Here is a tiny trained network, its code and every weight. The questions are about switching its units off for an input and a class, where a switched-off unit gives its printed mean instead of its output.

import numpy as np


def w(rows, s, z=0):
    codes = np.array(rows[::2]) - 128.0
    scale = np.full(codes.shape[1], s)
    scale[-1] = z or s
    return codes * scale


def f(y):
    return np.maximum(y, 0)


def log_softmax(a):
    a = a - a.max(-1, keepdims=True)
    return a - np.log(np.exp(a).sum(-1, keepdims=True))


def net(x, mask):
    res = np.array(x, float).reshape(1, 7) / 4 @ E
    y = f(res @ A[0][:, :-1].T + A[0][:, -1])
    res = res + np.where(mask, y, B[0][:, -1]) @ B[0][:, :-1]
    return log_softmax(res[-1] @ U[:, :-1].T + U[:, -1])


A, B = {}, {}
E = w([
[128,130,128,128,128,127,128,128],'x0',
[202,101,78,120,159,135,122,245],'x1',
[92,125,156,241,128,143,47,177],'x2',
[110,184,8,164,149,149,124,102],'x3',
[129,126,128,129,128,132,129,128],'x4',
[129,127,128,128,128,129,128,128],'x5',
[127,129,129,128,128,130,130,129],'x6',
],0.011)
A[0] = w([
[167,137,84,107,136,124,136,193,31],'N0',
[156,112,90,117,134,135,134,179,183],'N1',
[109,149,2,170,129,136,110,117,147],'N2',
[141,107,160,165,130,133,125,216,122],'N3',
[173,121,114,26,130,124,166,116,83],'N4',
[150,131,125,91,126,118,145,129,82],'N5',
[141,121,123,113,133,129,136,121,92],'N6',
[114,147,76,126,140,117,139,59,138],'N7',
[166,107,88,121,137,119,124,149,45],'N8',
[120,150,22,174,129,137,117,121,3],'N9',
[80,130,190,163,119,133,114,31,96],'N10',
[107,146,96,86,120,137,148,37,137],'N11',
[112,142,191,142,127,135,134,62,158],'N12',
[161,121,117,41,128,133,172,113,189],'N13',
[117,134,127,141,128,128,119,127,85],'N14',
[116,135,62,126,129,135,164,65,154],'N15',
[107,148,131,182,130,130,107,127,18],'N16',
],0.017,0.011)
B[0] = w([
[88,115,148,105,115,60,145,70,174],'N0',
[158,143,136,163,127,173,110,177,210],'N1',
[99,103,153,108,122,15,157,79,237],'N2',
[150,151,101,112,125,234,114,141,218],'N3',
[161,135,128,213,140,56,120,194,226],'N4',
[143,136,114,151,116,119,102,152,158],'N5',
[149,141,122,137,106,128,123,132,138],'N6',
[136,129,140,64,124,226,118,127,210],'N7',
[106,112,148,95,133,92,133,89,152],'N8',
[161,148,97,251,145,52,106,205,183],'N9',
[154,130,113,214,134,34,116,172,238],'N10',
[124,117,151,46,114,239,126,106,237],'N11',
[109,126,111,135,143,26,152,113,223],'N12',
[79,120,118,147,133,15,139,72,253],'N13',
[136,111,123,109,83,102,144,127,133],'N14',
[136,135,127,83,120,248,116,123,221],'N15',
[116,111,151,82,139,52,166,91,151],'N16',
],0.019,0.016)
U = w([
[62,82,172,116,132,86,176,47,38],'0',
[160,143,101,199,151,118,100,223,253],'1',
[139,136,141,81,117,253,107,128,89],'2',
],0.014,0.0031)

Each question gives the input, the list of numbers given to net, and the class t.
The units are the neurons (one row each of A and B). Each row of codes is followed by its name. A weight is (code - 128) times the scale printed after its matrix; where a second scale follows, it is the last column's (A, B and U).
mask holds one flag per neuron, in row order. A switched-off neuron (its flag False) gives its mean, the last column of its row in B, instead of its output. The means were averaged over made-up inputs and are rounded, as every weight is.
A unit's drop is (log p(t) with every unit on - log p(t) with that unit switched off) / (log p(t) with every unit on - log p(t) with every unit switched off).
The circuit of an input: a set's keep is (log p(t) with only the set's units on - log p(t) with every unit switched off) / (log p(t) with every unit on - log p(t) with every unit switched off). Starting from the 12 units with the biggest drops (on a tie, the unit counted first), units are removed one at a time, each time the one whose removal leaves the highest keep (on an exact tie, the one counted first), for as long as the keep stays at least 0.8.
units of the circuit, in order: the units of the circuit, biggest drop first
unit that matters most: the unit with the biggest drop
top k neurons: the k neurons with the biggest drops, biggest first
drop when u is switched off: that unit's drop, to one decimal
input [3,-6,5,0,0,-1,-5], class 1: top 2 neurons : [N10 N2]
input [-5,2,-6,-4,-3,-6,2], class 1: unit that matters most : N4
input [-8,-4,6,6,7,-6,-3], class 0: top 2 neurons : [N2 N16]
input [-8,-5,7,8,7,-5,1], class 0: top 2 neurons : [N2 N16]
input [-6,1,2,-3,5,-1,7], class 2: top 3 neurons : [N10 N4 N9]
input [5,-8,-6,1,4,0,-8], class 2: top 2 neurons : [N11 N15]
input [4,-1,5,3,-5,-7,-7], class 0: top 3 neurons : [N2 N4 N1]
input [-5,1,-5,-5,5,-4,-2], class 1: top 3 neurons : [N4 N2 N0]
input [4,2,-5,-7,-4,-6,-3], class 1: top 2 neurons : [N4 N2]
input [2,7,-4,8,0,4,-4], class 0: top 3 neurons : [N2 N0 N8]
input [0,-4,8,7,1,-3,6], class 0: top 4 neurons : [N2 N16 N4 N1]
input [-2,-2,5,2,0,3,4], class 0: top 3 neurons : [N4 N1 N16]
input [3,7,0,1,3,7,0], class 0: drop when N10 is switched off : 0.7
input [1,-7,-2,4,1,8,-6], class 2: units of the circuit, in order : [N11]
input [-8,8,1,-1,-6,-5,-8], class 2: drop when N3 is switched off : 0.3
input [-6,5,6,-8,4,0,6], class 2: drop when N3 is switched off : 0.1
